Each row of numbers stands for one element and depends on some of the facts below. Use the named rows to name the rest.

Some facts about the elements:
fiskal δ:pligra σ:ploluzar
klagre η:trunin, guku σ:grepluzum
klugen η:nedru, gusto, fiskal δ:tuko σ:stizuk
nedru σ:pepas
flubuk η:klorik δ:fiplel σ:kloskol
gripa Ω:beke δ:gibro σ:tikerer
teklabrin η:plobre δ:fladefla σ:kloskol
zumatis η:vukim, flibrudrur, mukun δ:klorik σ:gusto
grupul δ:nudrimer σ:traketron
safivom Ω:folu δ:bruflebes σ:moze
rezadro η:kozan, drodrul δ:leza σ:vere
plosan δ:plasko σ:disus
badris Ω:dripe, klutrim δ:dumis σ:plograr
kunu η:ziki δ:meski σ:skegrin
pevustu δ:pepas σ:skubostul
zetra Ω:fide, tafal δ:skudredron σ:drotreros
trotu Ω:muskil δ:dripe σ:plolam
dumis η:niklu, muskil σ:plograr
zita Ω:kofil δ:niklu σ:skudredron
ropu δ:klokledro σ:leklol
flibrudrur δ:gromi σ:brules
nitosku δ:kofil σ:grabrugril
stoklol Ω:beke, klutrim σ:disus
fiklik δ:trugur σ:foti
foti δ:tegrul σ:tikerer
lugrar δ:mebus σ:vere
gulu δ:ruske σ:lamo
plobre δ:boste σ:stamefli
ferus σ:tuvok
stadrir σ:boste
pize δ:beke σ:stigar
tredral δ:skomi σ:gulu
guku δ:ferus σ:tuvok
rusivik η:todriklun δ:kloskol σ:gusto
mutrugras δ:gripa σ:tikerer
stidruma Ω:skomi σ:grabrugril
vere δ:klutrim σ:lefes
stolum σ:stamefli
kulukla η:triplin δ:stadrir σ:boste
gozaper η:tikerer σ:pevustu
grepluzum σ:skegrin
gromi δ:dreklas σ:brules
leza Ω:nila η:stolum σ:vere
ziki δ:triplin σ:gulu
brules η:tiduk
stigar Ω:mebus
busis Ω:brusol, nila δ:brusol σ:bapefak
triplin σ:gulu
grelu Ω:skomi, fide δ:luven σ:plolam
todriklun σ:gromi
baval η:drunopok σ:skubostul
plograr η:badris δ:brodra σ:folu
niklu δ:meflon σ:skudredron
drunopok δ:mopus σ:klorik
tigro Ω:safivom σ:stizuk
kloskol η:stizuk σ:gusto
tuko δ:tafal σ:stizuk
rimer η:munu δ:grofluk σ:vukim
skeflal Ω:nila σ:lamo
tuvok δ:klustum σ:folu
fide Ω:stoklol, klokledro δ:kistasti σ:bapefak
fuza η:flofevim, plakel σ:suto
plofes δ:pize σ:stigar
trotrir η:fenimu, triplin δ:disus σ:perin
fenimu Ω:truzodrel δ:tiduk σ:truzodrel
tiduk δ:safo σ:truzodrel
noklu δ:grebi σ:drodrul
skero η:plero, niklu, todriklun σ:beke
skudredron η:keke σ:drotreros
klokledro δ:fudreze σ:leklol
lizun δ:flibrudrur σ:brules
flitelu η:pepas, suto δ:sudir σ:vukim
panik Ω:zetra δ:stolum σ:stamefli
mise η:stigar, fiskal δ:pevustu σ:skubostul
flimun σ:klokledro
piti δ:gozaper σ:pevustu
munu δ:rimer σ:vukim
meski η:pluplom δ:klugal σ:skegrin
bretiflok δ:voliklum σ:moze
plero δ:plakel σ:lefes
plasko η:plofes δ:mukun σ:disus
mukun δ:gapli σ:disus
keke δ:koza σ:ropu
midrik δ:drati σ:drodrul
zedak δ:nitosku σ:grabrugril
brover η:tiduk, stolum σ:trotrir
gifozur η:zaritres, fleriplon δ:zedak σ:grabrugril
klugal Ω:dripe η:zetra, zedak δ:muskil σ:skegrin
kozan δ:zetra σ:drotreros
mebus η:brovos δ:rezadro σ:vere
tafal Ω:voliklum δ:tigro σ:stizuk
brovos δ:midrik σ:drodrul
vodron Ω:perin δ:radro σ:plobre
koza Ω:fiplel η:gubo σ:ropu
luven Ω:gusto, beke, voliklum η:grabrugril, bretiflok δ:trotu σ:plolam
ludra δ:zumatis σ:gusto
vukim δ:stizuk σ:ploluzar
sudir σ:vukim
drati δ:noklu σ:drodrul
dripe δ:zaritres σ:plolam
tegrul δ:moze σ:tikerer
bidre δ:gidrol σ:lizun
plalim Ω:brusol, tafal σ:panik
skabo Ω:stidruma δ:klugen σ:stizuk
trotrakluk η:grofluk δ:lugrar σ:vere
grebi η:fiskal σ:drodrul
mopus δ:ratri σ:klorik
fudreze σ:leklol
dodabes Ω:mutrugras δ:vodron σ:plobre
pepas δ:baval σ:skubostul
gubo δ:todriklun σ:gromi
traketron δ:gulu σ:lamo
beskur δ:bitragro σ:foti
radro Ω:dripe, breplum, klutrim η:midrik, fudreze, dodabes, ploluzar δ:drufe σ:plobre
dreklas Ω:gusto η:plosan σ:brules
bitragro σ:foti
flipor η:gidrol, brovos σ:kloskol
trudrer η:mukun δ:lomo σ:zumatis
bonos η:zedak, klorik δ:lizun σ:brules
klustum η:stizuk δ:trurem σ:folu
fedrum σ:ploluzar
bruflebes η:vere, drodrul δ:stabrel σ:moze
lubra Ω:klutrim η:mopus δ:plero σ:lefes
gusto Ω:klokledro
gidrol σ:lizun
bapefak η:bidre
skomi η:triplin, pligra δ:ziki σ:gulu
trunin δ:dripi σ:klorik
moze σ:tikerer
stizuk δ:fiskal σ:ploluzar
gibro η:fladefla, busis δ:foti σ:tikerer
kofil Ω:grelu, mutrugras, meflon, radro η:skabo δ:stidruma σ:grabrugril
dripi δ:drunopok σ:klorik
brodra Ω:mutrugras η:zedak σ:folu
voliklum Ω:nila σ:moze
fleriplon σ:graplotrun
boste δ:panik σ:stamefli
graplotrun η:tuko, nudrimer, zetra δ:bonos σ:brules
trurem δ:plograr σ:folu
drufe σ:plobre
ratri Ω:folu η:plero, boste, nudrimer σ:klorik
torar Ω:dupla σ:flofevim
nudrimer σ:traketron
drasik Ω:lefes, fladefla σ:gripa
truzodrel Ω:safivom η:sudir δ:fuza σ:suto
dupla δ:traketron σ:lamo
flofevim δ:truzodrel σ:suto
fiplel Ω:gusto, stidruma, folu η:pize, plobre δ:flipor σ:kloskol
pletrim η:drufe σ:zumatis
stabrel δ:bretiflok σ:moze
pligra δ:fedrum σ:ploluzar
ruske Ω:leza δ:skeflal σ:lamo
disus σ:perin
nila δ:trudrer σ:zumatis
gapli η:brovos, mutrugras δ:stoklol σ:disus
breplum η:guku δ:mise σ:skubostul
safo η:tredral σ:truzodrel
meflon Ω:beke, fide σ:skudredron
kistasti σ:bapefak
liplen η:disus δ:ropu σ:leklol
lefes η:torar
plolam Ω:breplum δ:mutrugras σ:tikerer
flaklar η:tegrul δ:flimun σ:klokledro
trugur η:gulu δ:beskur σ:foti
klorik δ:rusivik σ:gusto
muskil δ:grepluzum σ:skegrin
grabrugril σ:pluplom
grofluk δ:flitelu σ:vukim
zaritres Ω:keke, plalim σ:plolam
plakel δ:vere σ:lefes
fladefla Ω:dupla δ:flubuk σ:kloskol
skirir Ω:keke η:skubostul, fiskal, pepas, flofevim, nudrimer δ:pletrim σ:zumatis
brusol Ω:skomi δ:fide σ:bapefak
beke Ω:safivom σ:stigar
lomo Ω:luven δ:skirir σ:zumatis
klutrim Ω:folu σ:lefes

Some elements and their rows:
[  8   6   8  49  -1 -39  28  -2   9 -31   7  28  12   7 -11  -8  19 -15
 -19  -7  17 -28 -40   3 -29  36]: leza
[ -9  -4  20  15  15  -4  14   0  40 -15   9  28  15  24   8   7  10 -19
 -25  21  21 -26 -29  13 -30  37]: grofluk
[ 10   6  15  32   4 -21  27  -4   5   2  30  30  17  10  -6 -15  26 -29
 -21   8  19 -28 -34  28 -39  20]: safo
[  0  -1  19  21  -1   0  25   3  22 -13  18  22   4  20   1   3   4 -13
 -29  18  18 -29 -26  15 -25  29]: nitosku
[ -6  -5  14  14  -7  -8  26  13   9 -10  18  23  10  23   2  -2   3 -13
 -20  20  15 -43 -10  24 -22  23]: dupla
[  6 -30  25  32  -2  19   6  -9 -13  -6  -2   3 -17  14  14  -1  30  -9
 -18  14  16 -35  -7  34 -25  12]: klagre
[  2 -20  24  27 -24  10   3  -7 -32   0  -6  11 -12  13  11   3  30  -6
 -16  16  12 -37  -6  24 -24  13]: trotrakluk
[ -7  -2  19   9  -1  -2  23   0  36 -21  21  27  11  26   1   8   6 -12
 -23  20  20 -24 -26  19 -18  34]: zedak
[ -9 -26  12  14  30  15  23 -10 -16 -39  59  30   3  24   0  -1   3  -1
 -27  21  22 -10   3  38 -18  38]: pluplom
[  7 -12  17  36  -1  22   3  -3   0 -18 -16  12 -20   6   5   7  25  11
 -23   9  17 -23   0  10 -20  21]: baval
[ 18  31   7  36   0  -7  37  11 -10  -9  27  15   8  20 -17 -13  18 -17
 -27   7  21  -8 -29  38 -23  15]: rusivik
[ -9   6  13  18 -14   7  37  -7  28 -32  29  21  -1  25 -13  13 -11   0
 -31  25  22 -18 -16  10  -6  40]: torar
[  6   6  17  26  -9  -1  26  -5   4  -3   4  26 -17   7   2  -5  -8 -24
 -41  13  13 -16 -38  24 -14  17]: klugal
[ -3 -33  10  20  22  12  24 -10 -47 -30  66  29   0  17   2  -6  11  -4
 -29  16  20 -16   4  38 -24  30]: drotreros
[ -6 -24  13  19  14   8  20  -7 -53 -26  66  34   3  18   0  -6   9  -5
 -27  18  17 -18   3  35 -25  29]: traketron
[  3  -6  14  25 -39  -9  28   8 -10  -4  11  29  -2  10  -6   0  14 -14
 -27  13  16 -34 -21  14 -24  22]: plasko
[ 14  10  13  28 -32   1  36  21 -23  -6  16  13  -1  25  -8  -2  22 -11
 -32  10  15 -15 -25  40 -17  13]: trudrer
[ -8 -30  12  13  29  10  20 -11 -20 -34  60  32   5  23   3   0   9  -2
 -24  19  22 -10   3  40 -20  38]: skubostul

Name these rows:
No name comes twice in this set of rows, the named rows included.
[ -9  -5  21  25  30  20  -4 -11  42 -31 -18   9  -5  18  15  19  10  11
 -21  20  22 -20  -4   2 -20  36] => sudir
[ -3 -19   9  22  22  -1  23 -10 -70 -25  43  30 -19   7   5 -14 -16 -14
 -33  12   9 -12  -3  44 -12  18] => truzodrel
[ -9   2  11  13  -9  -2  33  -1  39 -29  12  27   6  24  -7   9   0  -6
 -26  20  22 -24 -15  12 -11  42] => fleriplon
[ -6 -17   2  33   7   8  35   2 -54 -33  51  20 -12   8 -10  -2 -10   7
 -31  19  17 -31  20  22 -21  22] => lefes
[-19 -17  27  19  -9  15   4 -19  -9 -42 -17   5 -19  31  27  24 -17  -5
 -22  21   9 -36 -26  16  -1  35] => skabo
[  4   1   7  22 -17 -30  36  29 -18 -37   3   9  10  38   3  -2  18 -10
 -12  -3   7 -32 -25  41  -4  28] => nila
[ 14   4  16  23 -39  -1  34  19 -30  -1  19  14   0  28  -3  -6  24 -19
 -28  13  15 -18 -30  47 -18  10] => teklabrin
[ -5 -31  14  28  24  -2  18 -17 -62 -44  56  33  -6  17   6  -3   3  -9
 -28   5  12  -4 -21  31 -17  39] => panik
[ -4 -19  17  33  -5 -19  29  -4  -4 -41  19  20  -1  23   4   5   8 -20
 -24   3  13 -29 -46  16 -13  42] => plalim
[-10 -21  31  26  -3   2   0 -26 -13 -41   2   8  -7  39  16  19  21  -9
  -8  10  10 -23 -31  27  -1  43] => busis
[ 16  -8   8  27 -21  15  32  16 -89 -22  53  18  -2  28  -7 -10  29   1
 -31   6  16   8  -2  65 -16  12] => zumatis
[ 10 -26  22  29  27  -3  27   2  64 -43  27  26  -4  21  -7  -9  -1  -6
 -13 -12  13 -46 -41   8   0  37] => voliklum
[  3  -4  13  28  -8  -7  26  14  13  -7  13  20  -1  11  -1  -1   7 -12
 -28  13  15 -38 -18  10 -30  18] => mebus

The same elements again, as new rows of numbers:
Some rows with their names:
[ -3 -18  13  17 -33 -13 -17  21  19   3  -5 -14  34  -4   8   7 -10 -25
  18 -17  -5 -20  35 -11   4  -1 -25  23 -18   9   3   1 -18 -22 -47  25
 -28  12 -45  -9 -20   9  14 -34 -18  -5]: plobre
[  2   0  -9 -42   8 -14  -6   5  36 -23   8   1 -10  -4  30  -7  11  -9
  10 -12   8  16 -10  18   3  -8   9 -13 -17   8 -14 -15  19  25   3  10
  21 -29  13  -3   1   9 -24   4  29  10]: klustum
[-16 -28  -1  22  15  36   6 -26 -52  10   7  11 -27  -2 -19  -7   0   5
 -29   8   1  -3 -12   1 -16  -6  39   4   3   7  -8  23   2   4  32  11
   0   2  -5 -10  11  -8   2  20   9 -10]: meflon
[-16 -11  -6  12  10  26   7 -21 -46  12  10  -5 -22 -13 -28  -7  -4  -4
 -23  19   7 -10 -13  -3 -19  -1  41   8   4  11 -11  19   5  -3  26   6
 -10 -13  -5   6  12  -7 -10  19   8  -1]: fide
[ -1 -44  22  41   4   4  11  -1 -47  13 -12  -2  10 -13 -31  15   1 -33
 -16  26  18  -9  14 -44  -1   9  11   7  17 -11 -22  23  -6 -39 -19  29
 -14  48 -30 -30 -28  10  19 -29 -47 -15]: beke
[ 20  61 -29  17  -2   3   1   3  -8   1 -14  19 -24  12  11   5  -8  32
 -12 -18 -38 -29 -14  29 -13  22  21  -2   6   3  -3 -22  -4 -10  -3 -31
  15  30  17  22  51   3  25  24 -21  26]: trotu
[ -2 -14   5   9 -12  15  -9 -24 -15  16   7   4   1  -8 -17 -12  -4  25
  -5   1 -21   7  -9   2 -11 -13  11   0   3   4  -8   4  -4  11  25  -4
   3  -7  23   4   8  10   8  12   7 -19]: flimun
[  0 -16  20  30 -20  -4  -6  14   4  14 -18   0  34   2  -2   5  -7 -13
   8  -1  -9 -10  26 -15  14  -3 -25  19  -2  -3  12   3 -17 -23 -33  17
 -30  28 -21 -14 -23   8  21 -36 -27 -15]: skubostul
[-24  41   0 -24  20  -2   5  20   0   4 -63  33 -18  20  46 -33  33   1
  13  13   4  37 -25  32  40  -8  -2  18  -5  -7  50 -32  26  25  -8  30
 -42 -37  55   1  -7  21 -60 -16  48  -3]: mise
[ -5 -13   4   8 -15  15 -11 -25 -14  16   8   3   1  -6 -17 -14   0  25
  -6   2 -21   6 -10   1 -10 -17  16   3   4   5  -8   3  -4  12  26  -4
   6  -6  25   2  11  11   8  14   8 -18]: ferus
[  4  -9  15  23 -26 -14  -9  19  18   3  -8 -16  35   0  -2  12 -12 -25
  15 -12  -3 -24  36 -16  10   8 -32  21  -9   0  13   3 -19 -27 -49  12
 -29  18 -45  -3 -20  -2  19 -34 -27  -1]: kozan
[ -8  38  -5 -10  18  21  -5  -8 -10 -16  11 -17 -13   7 -27  15 -22  25
  28  12  37   0   5  -8 -36   0 -62  17  -3 -32  27  22 -14  17  45 -42
 -19 -28  17  20  14 -15  -7  18  -6  -4]: dripi
[ 27  65 -35 -24  18 -24   7  23  24 -24 -19  19 -32   9  43   9  13   3
  -1 -15 -12  -9 -23  30   3  24  22 -20   1   4 -21 -41  20  -1 -11 -19
  35  23  25  10  38  14  -6  14  -5  46]: bruflebes
[  3 -35  12  -3  13 -22  11  29  -2 -18 -15   6   6   3  26  18  23 -46
   2   1  28  13  15 -23  19   7  -2  -8   3 -10 -13   3  11 -16 -37  41
  10  34 -39 -47 -36  11   0 -31 -19  -3]: truzodrel
[ -6 -17   4   9 -17  13 -15 -23 -14  17   9   3   1  -7 -15 -15   1  23
  -6  -1 -20   9 -10   6 -12 -20  14   6  -1   9 -13   3  -6  11  28   1
   3  -6  24   1   9  14   7  13  12 -22]: stadrir
[-41 -13 -17 -62  -3 -33 -22  59  -2  33  27 -25  32  12  33  40  70 -25
   7  38   1  37 -24  38  56 -51 -22 -36  33  34 -42  -8 -10  19  17 -36
  47  -2 -21  -7  19 -16 -25  53  73  34]: bonos
[ 46 -67  -8 -42 100 -38 -10 -16  45 -66  26  -2 -44 -24 -11   4  17  28
  36  -1  66  38   0  -9 -39 -18 -23   6 -31 -58  24  33  16  36  69  -6
  59  30  42  30  -4   9  -1  25 -32 -11]: flipor
[  2  29 -11 -48  40   3   2  13  24 -43   6  -7 -28   9  10  20  -7   8
  36  13  61  26  -7   0 -17  -6 -60  -5  -9 -31  11   0   9  31  41 -33
  11 -27  27  -2  -1 -10 -28  11   8   8]: trudrer

Name these rows:
No name comes twice in this set of rows, the named rows included.
[-19  48  -9 -17 -43 -25 -13  -4 -25   8  11 -27   6  -9 -15  -9  11  17
  19  -5 -17  -3   4 -21 -26  15  13  11  30  -1   4  16   0   5 -28  22
  -3 -53 -15  24  13  29 -17  22  11 -28] => dupla
[ -4  -4   1   4 -12  11 -11 -21 -10  13   8  -1   1  -4 -16  -9  -6  21
  -4   1 -21   1  -7   5 -11  -9  11   3   3   5  -4   3  -4  10  18  -6
   0 -14  18  10  13   6   3  14  10 -14] => noklu
[ 15  28 -12  48   9   0  20  32 -36  -7 -27  16 -14  16  10  26  -6 -21
 -19  -9  -5 -44  11  -8  -3  39  12   9  12  -6   5  -3  -7 -54 -47   4
  -5  75 -51 -13  10  -9  37 -14 -61  22] => gripa
[  6  -8  -7 -40   5 -13  -4   1  32 -22   8   5 -13  -7  32  -7  10  -4
   7 -10   8  24 -10  12   1 -11  13 -17 -16   7 -20 -15  18  26   7  10
  31 -18  21 -12  -2  13 -20   4  27   6] => brover
[ 14  75 -34   6  -9  -7  -2   8  -3   0 -14   6 -17   7   7   6  -8  16
  -4 -15 -31 -40  -9  26 -14  31  17   8   2   7  -2 -22  -4 -14 -16 -30
  -1   9   4  38  53   4   8  19 -14  34] => fiklik
[ -6  11  -9 -33  65  24  21   5 -24 -45  13   3 -56   9   7  17   0   2
  12  26  77  33 -18 -15 -30  -6 -23 -14   8 -33  11  22  22  23  57 -11
  25  -8  12 -26 -10 -19 -26  25  -5  -3] => fiplel
[ 39 -95 -14 -48  57 -72 -29 -14  57 -43  26  -9 -24 -49   9 -26  39   1
  24 -26  15  19   7  12 -25 -22  51  13 -45  -9  -5  13  21  28  20  47
  57   8  18  46   7  37 -15  13   2  -2] => mebus
[-11  30  -5  -4 -29  -7  -2  -7 -23   2  15  -7  -5   7   4 -10   7  36
   5 -19 -24   9  -1  -9 -22   6  10  -1  32  -5  25  14  -1  13 -10  16
  17 -25 -13   2   6   9   6  30   8 -42] => torar
[ -3 -33  15  28  -5  -7   6   1 -42  11 -17 -12  17 -18 -41  19   5 -45
  -5  25  20 -20  23 -45  -2  23  10  17  14 -10 -29  26  -9 -35 -35  30
 -30  23 -41 -17 -18  24   5 -32 -39  -5] => folu
[ 35  36  -7  43  -8 -15   6  26  -1   4 -33  17   7  11   9  26  -9   2
  -8  -6 -26 -35  12  -5   4  30  -9   3  10  -7 -11 -24 -11 -51 -46 -15
   2  88  -5  -3  14  12  51 -23 -72  19] => foti
[-13  20  -6  -5 -11   0  -7  -2   4  15  13 -32   0 -23 -16 -18 -16  -5
   2  13   4 -19  -4   0 -17  -7  16  17  -7  25  -4  -6   6 -11   5   0
 -23 -35  -1  39   9  -9 -22   6   9  13] => keke
[-40 -40 -17 -44  25  -6 -10  39 -37  20  15   2   7  23  25  43  70 -29
 -15  30  10  34 -27  43  59 -35  -3 -35  20  21 -34  13 -11  27  31 -30
  43  10 -27 -30  22 -20 -20  52  75  34] => klugal
[  0  23   0  -5  24  28  -5 -15 -12 -14  11  -6 -16   6 -31  15 -24  34
  22  18  36  12  -3 -11 -34  -9 -57   9   2 -34  15  18 -11  19  55 -44
  -6 -13  32   9  10 -11   2  19 -14 -14] => mopus

